Below is a small trained network, with its code and all its weights. Each question gives an input and a class and asks what happens when units are switched off, that is, made to give their printed mean instead of their output.

import numpy as np


def w(rows, s, z=0):
    codes = np.array(rows[::2]) - 128.0
    scale = np.full(codes.shape[1], s)
    scale[-1] = z or s
    return codes * scale


def f(y):
    return np.maximum(y, 0)


def log_softmax(a):
    a = a - a.max(-1, keepdims=True)
    return a - np.log(np.exp(a).sum(-1, keepdims=True))


def net(x, mask):
    res = np.array(x, float).reshape(1, 6) / 4 @ E
    y = f(res @ A[0][:, :-1].T + A[0][:, -1])
    res = res + np.where(mask, y, B[0][:, -1]) @ B[0][:, :-1]
    return log_softmax(res[-1] @ U[:, :-1].T + U[:, -1])


A, B = {}, {}
E = w([
[147,54,188,128,113,149,186,166,166,93,111],'x0',
[193,117,113,112,132,123,75,44,98,21,147],'x1',
[130,75,128,192,120,121,165,106,21,148,119],'x2',
[119,183,172,83,146,178,159,128,129,33,75],'x3',
[136,56,174,144,246,176,100,117,139,166,121],'x4',
[74,108,176,90,70,141,83,106,98,124,90],'x5',
],0.013)
A[0] = w([
[120,174,101,112,113,88,132,237,138,198,179,118],'N0',
[95,116,131,165,139,128,170,186,226,197,183,158],'N1',
[114,104,227,164,152,222,196,82,89,110,42,123],'N2',
[132,77,174,97,223,140,184,239,159,82,107,182],'N3',
[125,81,157,217,202,125,114,166,139,176,55,168],'N4',
[148,138,119,129,122,100,139,167,61,117,104,73],'N5',
[195,153,129,145,132,121,212,187,254,72,202,165],'N6',
[46,56,135,187,196,147,40,175,76,170,103,146],'N7',
[174,178,149,104,145,205,116,113,169,79,115,180],'N8',
[143,139,80,123,118,85,111,93,183,164,166,96],'N9',
[185,73,95,204,81,144,102,107,26,147,166,231],'N10',
[188,75,142,202,199,172,159,163,111,198,149,149],'N11',
[104,155,194,89,100,137,63,112,182,253,145,128],'N12',
[76,198,125,54,109,137,191,222,156,132,19,203],'N13',
[71,69,137,164,92,119,112,117,79,229,168,144],'N14',
[115,87,152,186,123,109,201,110,44,138,167,138],'N15',
[86,155,141,100,123,168,84,89,84,206,104,109],'N16',
[104,122,139,158,130,88,156,152,118,231,139,212],'N17',
[95,185,87,129,43,65,143,189,144,121,171,185],'N18',
[103,216,93,96,122,137,135,158,188,116,89,132],'N19',
[143,203,93,103,43,115,55,65,66,55,69,253],'N20',
[80,124,154,150,139,110,126,168,214,190,143,137],'N21',
[166,104,58,124,183,77,9,38,102,94,94,121],'N22',
[174,95,115,122,193,143,13,83,142,99,181,187],'N23',
[137,240,167,76,121,98,173,211,174,119,141,168],'N24',
],0.0085,0.0057)
B[0] = w([
[132,131,99,146,75,100,68,106,101,131,82,203],'N0',
[136,39,69,151,86,124,51,135,152,191,87,223],'N1',
[103,76,210,65,185,172,194,119,112,29,61,218],'N2',
[141,38,124,107,147,203,223,145,167,193,119,229],'N3',
[133,134,105,172,200,142,158,200,168,121,72,212],'N4',
[101,163,113,129,143,105,150,122,80,138,110,144],'N5',
[142,119,147,112,161,110,139,67,191,236,125,230],'N6',
[143,187,116,150,149,125,140,245,143,62,91,208],'N7',
[118,185,130,77,141,215,160,73,180,182,180,206],'N8',
[191,100,161,108,78,102,92,135,150,122,89,174],'N9',
[179,140,174,134,183,2,185,152,75,127,177,212],'N10',
[250,81,95,186,218,111,131,185,153,108,99,222],'N11',
[137,117,128,75,79,185,79,198,151,112,144,194],'N12',
[35,98,109,108,86,183,122,101,76,139,91,237],'N13',
[140,136,137,156,100,114,126,193,115,86,116,206],'N14',
[166,113,159,171,167,60,129,141,67,130,70,187],'N15',
[135,165,147,109,107,130,113,197,122,123,124,173],'N16',
[134,101,68,156,79,111,77,195,81,100,28,215],'N17',
[157,83,132,100,33,97,86,44,67,168,125,212],'N18',
[73,128,86,174,107,169,116,54,153,109,119,196],'N19',
[88,221,184,71,82,65,171,92,74,104,240,251],'N20',
[149,118,37,58,107,166,62,184,154,192,62,199],'N21',
[171,160,164,103,182,99,70,92,153,14,186,213],'N22',
[175,154,182,133,188,120,64,130,208,85,178,215],'N23',
[79,137,101,156,119,142,138,39,166,169,95,216],'N24',
],0.0075,0.017)
U = w([
[55,212,139,76,84,185,146,77,113,97,158,57],'0',
[176,73,120,107,186,164,202,117,223,171,143,124],'1',
[145,142,157,108,64,43,198,127,29,107,174,194],'2',
[107,61,184,73,163,188,217,130,91,67,68,228],'3',
[131,121,96,116,94,159,76,254,132,113,91,100],'4',
[129,79,67,133,61,125,82,104,125,157,82,55],'5',
[181,155,174,93,165,98,68,92,135,13,208,249],'6',
[171,90,114,238,202,90,144,191,63,98,97,54],'7',
],0.0093,0.002)

Each question gives the input, the list of numbers given to net, and the class t.
The units are the neurons (one row each of A and B). Each row of codes is followed by its name. A weight is (code - 128) times the scale printed after its matrix; where a second scale follows, it is the last column's (A, B and U).
mask holds one flag per neuron, in row order. A switched-off neuron (its flag False) gives its mean, the last column of its row in B, instead of its output. The means were averaged over made-up inputs and are rounded, as every weight is.
A unit's drop is (log p(t) with every unit on - log p(t) with that unit switched off) / (log p(t) with every unit on - log p(t) with every unit switched off).
The circuit of an input: a set's keep is (log p(t) with only the set's units on - log p(t) with every unit switched off) / (log p(t) with every unit on - log p(t) with every unit switched off). Starting from the 12 units with the biggest drops (on a tie, the unit counted first), units are removed one at a time, each time the one whose removal leaves the highest keep (on an exact tie, the one counted first), for as long as the keep stays at least 0.8.
units of the circuit, in order: the units of the circuit, biggest drop first
top k neurons: the k neurons with the biggest drops, biggest first
drop when u is switched off: that unit's drop, to one decimal
input [7,2,-7,6,5,2], class 1: units of the circuit, in order : (N8)
input [8,-4,4,-4,-7,-7], class 5: top 2 neurons : (N18, N1)
input [6,0,-3,5,-8,-8], class 0: units of the circuit, in order : (N11, N24)
input [4,-1,-5,6,-8,-8], class 0: top 2 neurons : (N13, N8)
input [8,5,6,3,-1,-8], class 1: top 4 neurons : (N6, N13, N3, N17)
input [0,7,-3,-4,-7,7], class 6: top 3 neurons : (N22, N13, N3)
input [-7,-8,-8,-2,0,7], class 5: top 3 neurons : (N18, N24, N19)
input [-1,-7,7,-7,-3,3], class 7: top 2 neurons : (N10, N15)
input [8,8,-6,1,-8,-8], class 0: top 2 neurons : (N20, N11)
input [-6,1,-5,-7,6,1], class 4: top 2 neurons : (N20, N12)
input [-6,-6,6,5,-8,0], class 2: top 2 neurons : (N20, N18)
input [-8,1,-4,-6,3,-7], class 6: top 2 neurons : (N22, N23)
input [8,-4,-7,-7,7,-2], class 4: top 2 neurons : (N21, N17)
input [0,6,2,6,-8,8], class 0: units of the circuit, in order : (N11)
input [7,2,-7,2,5,6], class 1: top 3 neurons : (N8, N3, N17)
input [4,-6,-7,7,3,2], class 1: top 2 neurons : (N6, N3)
input [-8,-1,1,6,3,-3], class 6: drop when N24 is switched off : 0.3
input [4,8,7,-4,4,8], class 6: drop when N22 is switched off : 0.3
input [-8,-3,6,-4,6,8], class 7: drop when N10 is switched off : 0.2
input [-3,6,6,-1,-3,-3], class 6: units of the circuit, in order : (N22)
